W = ((128, 128, 131, 129, 131, 129, 128, 128, 129, 126, 128, 128, 130, 125, 127, 127), (125, 132, 134, 131, 123, 125, 126, 124, 127, 128, 129, 123, 129, 129, 127, 126), (124, 119, 130, 125, 126, 132, 134, 130, 129, 131, 121, 133, 130, 127, 127, 130), (125, 119, 130, 126, 124, 131, 134, 130, 128, 131, 122, 133, 132, 127, 125, 131), (127, 128, 127, 120, 133, 133, 128, 128, 131, 126, 122, 128, 122, 128, 132, 125), (128, 128, 126, 124, 129, 130, 127, 128, 129, 128, 125, 128, 124, 129, 130, 127), (138, 129, 123, 136, 131, 123, 129, 126, 126, 127, 133, 132, 131, 130, 125, 135), (128, 128, 129, 125, 133, 131, 128, 128, 130, 125, 126, 128, 127, 126, 130, 126), (128, 128, 128, 125, 132, 130, 128, 129, 130, 126, 126, 128, 126, 127, 129, 126), (118, 139, 121, 126, 144, 136, 130, 127, 115, 142, 121, 118, 130, 131, 99, 132), (128, 128, 126, 128, 125, 127, 127, 128, 127, 130, 128, 128, 126, 130, 128, 128), (128, 128, 127, 124, 130, 130, 128, 128, 129, 127, 125, 128, 125, 128, 130, 127), (119, 139, 121, 126, 144, 136, 129, 127, 115, 142, 120, 118, 130, 131, 100, 132), (128, 128, 128, 128, 127, 128, 128, 128, 128, 129, 128, 128, 127, 129, 128, 128))
Indices start at 1.
(1, 1) -> 128
(8, 15) -> 130
(8, 8) -> 128
(14, 8) -> 128
(7, 9) -> 126
(3, 6) -> 132
(4, 11) -> 122
(7, 5) -> 131
(7, 1) -> 138
(12, 6) -> 130
(3, 1) -> 124
(3, 15) -> 127
(6, 4) -> 124
(9, 12) -> 128
(2, 10) -> 128
(11, 10) -> 130
(6, 9) -> 129
(9, 11) -> 126
(13, 13) -> 130
(1, 4) -> 129
(3, 10) -> 131
(8, 5) -> 133
(7, 14) -> 130
(10, 10) -> 142
(2, 16) -> 126
(14, 4) -> 128
(3, 13) -> 130
(3, 8) -> 130
(12, 16) -> 127
(13, 3) -> 121
(6, 7) -> 127
(5, 5) -> 133
(5, 14) -> 128
(14, 14) -> 129

M =
[[143 113 146 129  99 122 149 132]
 [123 120 123 122 127 125 140 138]]
Indices start at 1.
row 1 col 1 -> 143
row 2 col 8 -> 138
row 1 col 6 -> 122
row 2 col 7 -> 140
row 2 col 2 -> 120
row 1 col 5 -> 99
row 2 col 3 -> 123

arr =
[[107 115 154 132 100 131]
 [135 110 129 147 121 110]
 [134 145 104 136 145 105]
 [138 133 118 125 138 130]
 [147 117 123 145 109 141]
 [121 120 140 129 115 133]
 [149 146 134 121 109 109]]
Indices start at 1.
(1, 1): 107
(6, 2): 120
(2, 1): 135
(6, 1): 121
(5, 3): 123
(4, 1): 138
(5, 1): 147
(2, 6): 110
(7, 4): 121
(6, 6): 133
(7, 1): 149
(7, 6): 109
(5, 5): 109
(7, 5): 109
(4, 3): 118

a =
[[126 145 139 118]
 [124 137 132 119]
 [145 126 125 138]
 [113 137 126 130]
 [112 131 125 149]
 [139 126 132 123]
 [129 126 128 129]
 [120 133 127 129]
 [134 130 133 118]
 [123 131 127 129]
 [122 139 133 118]
 [128 129 128 128]
 [112 145 127 127]
 [138 127 134 118]
 [128 128 128 128]]
Rows and columns are counted from 1.
row 1 col 1 => 126
row 13 col 4 => 127
row 10 col 1 => 123
row 15 col 3 => 128
row 3 col 2 => 126
row 14 col 3 => 134
row 4 col 4 => 130
row 13 col 2 => 145
row 15 col 4 => 128
row 7 col 4 => 129
row 2 col 3 => 132
row 14 col 4 => 118
row 3 col 4 => 138
row 11 col 2 => 139
row 4 col 3 => 126
row 8 col 2 => 133
row 4 col 1 => 113
row 15 col 1 => 128
row 7 col 2 => 126
row 2 col 4 => 119
row 12 col 4 => 128
row 5 col 4 => 149
row 10 col 3 => 127
row 3 col 1 => 145
row 6 col 2 => 126
row 12 col 2 => 129
row 8 col 1 => 120

B =
[[129 122 121 132 148 109 150 127 109]
 [127 109 144 132 112 143 109 136 151]
 [148 109 149 132 127 109 144 112 143]
 [141 129 122 132 121 148 107 150 127]
 [109 149 127 132 109 144 112 143 109]
 [132 131 146 132 109 129 141 129 122]
 [112 143 109 132 136 151 107 142 114]
 [146 109 129 132 141 129 122 121 148]
 [109 129 141 132 129 122 121 148 107]
 [149 127 109 132 144 112 143 109 136]
 [109 144 112 132 143 109 136 151 107]
 [122 121 148 132 109 150 127 109 144]
 [144 112 143 132 109 136 151 107 142]
 [131 146 109 132 129 141 129 122 121]
 [129 141 129 132 122 121 148 107 150]
 [121 148 109 132 149 127 109 144 112]]
Rows and columns are counted from 1.
row 1 col 1 -> 129
row 3 col 7 -> 144
row 11 col 6 -> 109
row 13 col 6 -> 136
row 15 col 5 -> 122
row 1 col 5 -> 148
row 10 col 4 -> 132
row 4 col 6 -> 148
row 13 col 9 -> 142
row 16 col 3 -> 109
row 9 col 3 -> 141
row 2 col 4 -> 132
row 16 col 7 -> 109
row 4 col 8 -> 150
row 9 col 7 -> 121
row 5 col 9 -> 109
row 5 col 7 -> 112
row 8 col 4 -> 132
row 8 col 5 -> 141
row 4 col 2 -> 129
row 14 col 1 -> 131
row 15 col 6 -> 121
row 13 col 1 -> 144
row 7 col 1 -> 112
row 4 col 4 -> 132
row 15 col 9 -> 150
row 7 col 7 -> 107
row 16 col 4 -> 132
row 15 col 4 -> 132
row 13 col 7 -> 151

A =
[[134 123 141 127 133 124 123 127 126 128 106 131 127]
 [130 117 126 129 131 138 120 123 128 124 125 130 130]
 [120 123 131 139 129 122 132 142 129 134 133 127 124]
 [133 125 133 135 133 123 114 131 136 129 147 130 143]
 [120 132 127 126 131 138 122 147 130 130 114 126 128]
 [139 122 124 133 130 124 128 119 122 132 120 130 130]
 [136 110 139 127 130 125 137 123 132 130 112 125 131]
 [134 127 123 130 130 132 138 119 131 126 115 130 142]
 [125 125 123 123 132 120 124 114 133 127 133 127 129]
 [115 122 125 129 128 124 121 138 124 126 118 131 132]
 [118 131 130 129 127 126 125 137 132 138 122 133 112]
 [136 137 134 126 131 128 127 138 135 131 128 128 129]
 [124 121 128 125 130 122 120 147 113 126 138 129 150]
 [140 123 122 140 126 124 126 108 130 129 120 122 131]
 [125 119 148 128 129 119 120 131 126 131 146 131 142]
 [130 127 126 121 126 130 141 127 128 137 133 130 135]]
Rows and columns are counted from 1.
(1, 1): 134
(8, 6): 132
(7, 1): 136
(6, 11): 120
(6, 13): 130
(1, 11): 106
(14, 7): 126
(14, 4): 140
(13, 11): 138
(12, 7): 127
(16, 6): 130
(9, 11): 133
(7, 10): 130
(8, 11): 115
(1, 5): 133
(9, 7): 124
(12, 10): 131
(10, 13): 132
(11, 3): 130
(9, 13): 129
(10, 8): 138
(15, 11): 146
(12, 6): 128
(3, 3): 131
(8, 7): 138
(7, 13): 131
(14, 11): 120
(12, 1): 136
(11, 12): 133
(10, 5): 128
(2, 11): 125
(14, 5): 126
(10, 1): 115
(9, 5): 132
(4, 7): 114
(2, 9): 128

x =
[[140 138 128 137 126 128 127 140 133 113 136 121 124 103 140 129]
 [134 136 131 134 133 132 127 135 130 113 134 119 130 107 136 137]
 [109 114 128 112 131 128 118 111 120 139 114 119 129 153 114 128]
 [110 113 126 112 125 125 117 112 120 142 113 120 125 155 114 122]]
Rows and columns are counted from 1.
(1, 1) => 140
(1, 2) => 138
(4, 12) => 120
(2, 8) => 135
(4, 9) => 120
(3, 12) => 119
(1, 9) => 133
(1, 15) => 140
(3, 15) => 114
(4, 4) => 112
(4, 15) => 114
(1, 13) => 124
(3, 1) => 109
(2, 6) => 132
(3, 16) => 128
(1, 11) => 136
(3, 8) => 111
(2, 1) => 134
(3, 2) => 114

m =
[[148 101 145 125 144 123 119 132 136 113 141 123 129]
 [147 134 152 132 130 136 126 134 138 135 134 120 134]
 [121  99 121 117 125 125 112 134 134 152 123 138 135]]
Indices start at 1.
(1, 1) -> 148
(2, 6) -> 136
(3, 4) -> 117
(1, 5) -> 144
(2, 2) -> 134
(2, 5) -> 130
(2, 1) -> 147
(1, 10) -> 113
(1, 6) -> 123
(2, 8) -> 134
(3, 10) -> 152
(3, 11) -> 123
(1, 11) -> 141
